Rows lie near named flat spaces through zero. A row that begins with a name and a colon came from that space; any other row is followed by the name of its block's space that it lies nearest.
musmiv: [ 1.35  4.32 -2.06 -2.28 -0.18 -0.73 -1.17 -0.58  0.07 -0.61 -1.68  1.34
 -0.08  1.10  0.96 -0.02 -1.34  0.19  0.35  1.14  2.08  0.04  2.31]
munagiru: [-1.13  0.94 -1.25  0.01  1.23  0.44 -0.71  0.27  0.04 -1.81  1.74 -1.55
  0.08  0.17  1.64  0.37  0.26  0.81 -2.82 -0.11  0.97  0.63 -3.97]
tuvafikov: [ 0.31 -0.40  0.82 -2.98  0.00  1.30 -0.47 -0.81 -1.97 -1.60  0.67 -0.06
  0.60 -0.51  1.95  0.61  0.08 -0.98  2.16  2.74 -2.01 -2.50 -2.36]
[ 0.31 -3.52  1.88  0.66  2.84  0.34  0.66  0.16  0.11  1.64 -0.21  2.38
  1.35  0.91 -0.55 -0.48  3.50 -1.14  1.71  2.39 -0.10 -0.26 -2.21]
musmiv
dezizado: [-2.13  1.60 -1.25  4.32  0.51 -1.62  1.02  0.30 -0.05 -1.72  0.32  0.52
 -1.09  0.17 -3.85  0.99  0.46  1.04  0.07 -2.47  0.27  1.63  2.82]
[ 1.40  1.44 -1.45  1.11 -0.27 -0.60  0.55  0.15  0.30  1.56 -0.05 -2.22
 -0.57  0.93 -1.11 -1.34 -0.05 -0.69  0.15  0.72  0.63 -1.02  1.02]
tuvafikov
bisuslokar: [ 0.27 -0.64  0.56  2.43  0.40  1.37 -2.12 -1.33 -1.00 -2.75  3.40 -0.59
  0.35  0.05  0.79  0.34  2.87  1.10 -1.70  0.01  2.31 -1.15  1.38]
vufiskizu: [ 0.36  0.07  0.18 -0.55 -0.41 -0.16  2.33  1.12  1.26 -0.89 -0.29  0.77
  0.15 -2.05  2.53  0.16  0.42 -0.24  0.54 -0.58 -1.36  0.21 -0.21]
mubburu: [ 0.03  0.73  0.15  1.18  0.36  1.31  0.51 -0.95 -0.79 -0.55  0.59 -0.30
 -0.35 -0.82  0.36  0.67 -0.03  1.13 -1.63  0.97  0.37  1.18  0.19]
mubburu: [ 2.14  3.66 -0.69  4.05  1.09  2.66  3.20 -3.86 -1.45 -1.89  3.46 -0.38
 -2.20 -1.38  2.22  3.26 -3.25  5.20 -6.42  3.93  0.56  3.77  0.44]
bemetgos: [ 0.76 -0.17 -0.49 -0.95  0.08 -0.69  0.37  1.03 -0.77  0.30  0.49  0.10
  0.80 -0.64  0.38 -0.25 -0.90 -0.53 -1.21 -0.37  0.12 -0.03  0.31]
vodizot: [-1.37 -2.39  0.56  3.32  1.45 -2.18 -0.14 -1.00 -0.87  1.27  0.43  0.67
 -0.69  1.28 -0.14 -0.05  0.90  0.90 -0.20  0.61  2.39 -0.16 -0.15]
[ 0.32 -0.35  0.11  0.51  0.06  0.74 -0.02 -1.05  0.58  0.38  0.14  0.41
 -0.03 -0.87  0.24  0.50 -0.06  0.95 -0.72  0.56 -0.14  0.81  0.10]
mubburu
tuvafikov: [ 0.52  0.40  3.11 -0.14  0.30  1.60  0.98  0.09  0.52  1.06 -0.79  2.41
  0.27  0.06  2.70  0.55  1.03 -0.07 -0.38  1.78 -0.29  1.72  0.17]
vufiskizu: [ 2.01 -0.20  0.61 -0.82  0.09  0.23  0.10 -0.19  1.91 -0.81 -0.41  0.24
 -2.41  0.99  0.37  1.37  0.23 -0.07 -2.00 -2.62 -2.13  2.03  3.69]
[-0.47 -0.08 -1.58 -1.04  0.47  1.24 -1.87  0.45  0.07 -0.91 -1.59  1.73
  0.51  1.11 -2.36 -0.18 -1.49 -0.32 -0.66 -2.09 -0.43  2.55 -0.45]
tuvafikov
[-0.40  0.45 -0.13 -0.08 -0.08 -0.30 -0.36  0.05  0.24 -0.35 -0.17  0.94
  0.22  0.22 -0.15 -0.02  0.45 -0.24  0.25  0.06  0.52  0.44  0.39]
musmiv
[ 0.73  0.99 -2.47  3.12 -0.06 -0.66  0.11  1.07  0.40  2.64 -1.53 -2.05
 -1.94  2.18 -3.12 -1.63  0.12 -0.28 -2.06 -2.21  1.01  1.29  2.40]
tuvafikov
[-0.96 -3.05 -1.45 -1.42  1.20  2.09 -0.76 -0.86 -3.24 -4.40 -3.71  1.83
  0.50  1.48 -1.52 -0.24  1.65  0.57 -2.65 -4.55 -3.96  2.84 -1.89]
tuvafikov
[ 0.74  4.77  0.49 -3.18 -0.56 -2.21  1.43  0.58 -2.42  1.84 -0.93  0.00
 -0.46  0.97  0.21 -2.35 -0.15  1.36  1.88 -1.06  3.47  0.89  1.12]
musmiv
[-0.10 -1.56 -3.55  1.77 -0.17 -2.26 -0.28 -1.28 -2.07 -2.44  2.06 -6.34
 -1.08 -0.04 -0.76 -0.62  0.69  0.06  1.67 -1.42 -0.44 -5.60  0.24]
tuvafikov
[-0.06  0.16 -0.80 -0.31 -0.18 -0.79  2.38 -0.79 -1.24 -1.32  1.29  1.36
 -0.50  0.12 -0.13  0.51 -0.37  0.16 -0.01 -1.86 -0.12 -0.22  0.53]
bemetgos
[ 0.01  1.34  0.70  1.61 -0.45  0.08  0.79  0.84  0.81  2.66 -1.99  1.73
 -0.46  0.94 -0.51 -1.14  0.37  0.66 -2.37 -0.70  0.68  3.08  0.51]
tuvafikov
sepubif: [ 1.90 -1.43  0.74  1.26  1.34 -0.30  1.14 -3.88  1.04  0.87 -0.01 -0.37
  0.35  1.64 -3.78  4.86  2.35  2.92  0.62 -2.66 -2.15 -2.64 -2.13]
vodizot: [ 2.41  4.43 -1.33 -3.57 -1.14  3.64  1.61  1.78  1.68  0.02 -1.82  0.04
  2.26 -2.34 -0.84 -2.31 -1.55 -0.66  2.03 -2.25 -3.15 -1.15 -0.17]
[-1.12 -0.55 -1.51 -0.42  1.15  1.38  0.33 -1.72 -2.62  0.55  1.08  0.78
  0.78  0.62  1.82 -1.10 -1.22 -0.11 -0.02  3.86  0.43 -1.32  2.12]
vufiskizu
musmiv: [-2.35 -6.07  3.04  2.97  1.49  0.59  2.61  1.31  0.01  3.26  1.40 -0.36
  0.20  0.25 -1.69 -0.29  3.26 -0.85  0.35 -2.13 -2.25  0.93 -4.69]
[-0.75 -0.38 -0.04 -1.26  0.89  0.99 -0.41  0.26 -1.68  2.14 -2.30  0.43
 -0.03  0.36  2.97 -0.34 -1.77 -0.92  0.08 -0.44 -2.30  2.48  2.74]
vufiskizu
